[128 = 0]
[ 54  71 127 160  86 113 135 138 153 127 183 153 146 115 147 117 121 115
 116 117 115 125  73] => (62)
[ 56 177 118 193  92  76 149 160 139 136 148 137 150 118 127 111 128  91
 125 118 203 134  97] => (62)
[ 78  84 133 183  79 103 121 125 206 133 199 151 149 144 130 130 123 135
 124 114 103 120  93] => (62)
[ 83 147 132 209  87  83 130 138 166 129 195 147 146 138 112 129 121 114
 125 123 116 122 103] => (62)
[ 71 149 116 153 107 113 131 139 135 138 186 153 141 136 130 127 126 109
 116 124 122 137  93] => (62)
[ 54  52 110 137 118 167 138 124  84 124 131 151 118 118 157 120 140 128
 119 120 125 151 108] => (62)
[ 90  90 133 158 102 112 124 144 161 124 177 154 108 126 121 121 131 127
 115 121 129 132  97] => (62)
[ 71 133 120 244  81 107 156 144 175 130 145 152 153 152 137 129 118 122
 124 124 106 123 105] => (68)
[ 88  22 140 192  75 128 101 122 251 128 236 164 148 152 123 142 118 156
 120 121 104 112 108] => (63)
[ 41 123 127 173  85 101 139 140 174 133 163 141 140 129 143  91 131 104
 127 119 124 121 114] => (62)
[104 128 140 121  88  81 129 138 173 132 153 146 137 124 128 133 134 117
 133 116 128 120 101] => (62)
[ 74 101 131 143  81 113 122 131 169 130 175 159 132 124 148 124 128 111
 125 116 123 113  90] => (62)
[ 62 149 121 169  87  97 137 144 145 141 161 153 158 123 140 106 130 101
 129 121 125 122  95] => (62)

[118 119 142 127 125 147 129 128 127 118 121 135 130 111 127 126 117 136
 135 137 125 121 128] => (3)
[131 123 129 120 119 139 132 132 117 137 128 123 131 129 139 125 125 131
 126 121 131 135 137] => (7)
[126 125 132 114 124 136 135 111 138 126 137 126 143 113 142 114 128 139
 107 121 136 113 144] => (10)
[127 119 117 137 128 122 128 142 123 127 124 122 123 119 149 130 138 140
 125 127 135 117 150] => (7)
[130 123 115 126 137 143 140 125 124 119 145 101 109 134 134 108 145 118
 108 111 146 113 164] => (10)
[127 116 126 125 127 147 132 132 116 106 126 118 123 123 137 115 143 112
 127 128 132 129 137] => (7)
[120 126 136 135 128 142 134 129 124 131 126 130 136 131 136 123 132 145
 155 145 122 126 142] => (3)
[130 124 126 140 133 135 132 140 113 112 134 123 116 136 131 120 137 125
 139 132 136 120 157] => (7)
[124 128 125 129 126 138 135 129 126 132 136 130 126 122 142 124 135 144
 134 140 130 124 154] => (7)
[128 131 135 119 130 138 130 119 135 110 142 124 119 140 123 125 141 126
 120 123 142 124 148] => (10)
[127 118 137 136 128 141 130 128 124 111 132 133 131 132 128 135 143 145
 152 144 129 122 142] => (3)
[120 132 146 121 124 156 134 131 129 126 123 138 144 120 132 130 126 166
 143 151 128 123 146] => (7)
[124 118  95 147 130 120 129 148 122 105 132 129 134 135 127 123 135 136
 134 128 133 114 139] => (7)
[119 132 140 114 133 113 142 119 125 118 143 118 115 117 140 109 140 141
 109 135 144 100 147] => (10)
[126 131 128 129 137 142 124 132 135 137 123 133 138 121 125 137 132 131
 131 138 130 132 138] => (10)
[127 119 128 132 128 120 124 145 127 114 128 135 148 124 127 126 132 131
 112 128 135 120 134] => (12)
[125 117 113 129 118 161 124 119 116 135 131 112 126 121 136 133 132 125
 140 126 127 135 137] => (7)

[132 124 136 128 122 132 136 126 129 124 133 136 127 121 124 122 127 127
 130 133 129 125 129] => (84)
[135 143 137 128 129 135 121 125 120 126 117 156 130 124 121 124 129 126
 119 156 123 144 132] => (85)
[127 125 133 125 130 131 127 123 124 129 127 154 131 117 122 125 135 128
 125 141 133 144 132] => (85)
[127 120 137 133 118 127 129 133 126 134 119 131 129 130 111 135 119 126
 127 128 120 136 137] => (84)
[131 141 143 129 120 127 127 117 122 132 118 160 123 108 107 120 130 130
 122 146 120 143 137] => (85)
[123 137 143 130 121 132 123 127 128 135 114 145 127 126 114 127 126 126
 126 141 122 177 137] => (85)
[115 145 144 130 126 126 126 127 124 129 117 151 130 133 113 113 128 129
 120 154 119 161 128] => (85)
[123 129 140 125 123 126 131 119 126 127 128 160 132 117 115 117 120 130
 124 140 132 133 132] => (85)
[114 148 148 123 125 132 127 128 125 124 110 149 130 128 116 120 132 131
 119 152 121 163 133] => (85)
[118 115 141 139 111 125 135 122 140 132 123 123 131 125 105 133 116 137
 132 127 117 128 142] => (84)
[128 141 133 138 129 129 125 120 120 121 128 148 129 117 126 118 134 122
 133 137 125 138 126] => (85)
[118 124 141 148 110 127 126 129 133 119 118 126 128 120 111 133 111 130
 131 131 115 127 136] => (84)
[124 122 149 131 112 131 136 124 136 115 116 134 128 124 101 121 111 131
 130 138 115 139 137] => (84)
[123 134 138 126 121 129  77 126 128 135 111 145 135 133 109 121 128 128
 119 143 123 140 134] => (85)
[136 125 133 137 122 129 122 126 127 127 130 123 127 122 122 130 128 135
 130 122 116 119 130] => (84)
[122 142 144 131 126 138 114 129 123 117 104 139 127 133 114 132 129 126
 126 150 112 151 127] => (85)
[130 144 137 131 115 125 123 124 120 129 124 145 130 117 119 127 133 129
 122 135 130 135 129] => (85)
[118 140 142 123 128 129 137 117 126 123 126 164 134 128 113 113 130 126
 124 144 126 154 139] => (85)
[123 139 137 126 129 129 129 126 127 130 118 150 128 124 120 123 124 126
 126 145 127 148 139] => (85)
[113 128 135 128  95 128 130 116 122 129 124 145 131 125 115 129 131 122
 158 139 130 136 141] => (85)
[121 126 136 126 121 123 130 124 131 135 126 138 130 123 118 124 125 127
 125 134 143 139 132] => (85)
[112 129 143 126 126 123 129 133 127 126 116 142 126 122 120 128 124 129
 126 137 117 141 129] => (85)
[124 145 140 127 126 127 129 126 120 129 123 148 133 118  89 120 128 127
 127 144 133 140 137] => (85)
[121 120 141 140 103 129 119 126 135 121 122 118 118 118 113 141 104 121
 131 128 113 121 138] => (84)
[128 130 141 129 122 134 121 126 118 110 124 140 129 115 123 119 118 118
 122 143 124 128 134] => (85)
[122 159 140 122 129 137 110 130 113 125  99 159 130 130 113 123 142 131
 120 149 125 170 121] => (85)
[127 115 135 130 127 125 131 122 135 135 117 128 125 131  99 131 125 133
 129 129 119 134 145] => (84)
[123 150 134 129 129 133 130 128 128 132 118 147 126 128 113 124 131 131
 124 143 128 149 136] => (85)
[131 129 123 130 129 127 122 125 127 123 129 145 130 113 125 127 129 130
 129 132 132 119 124] => (85)
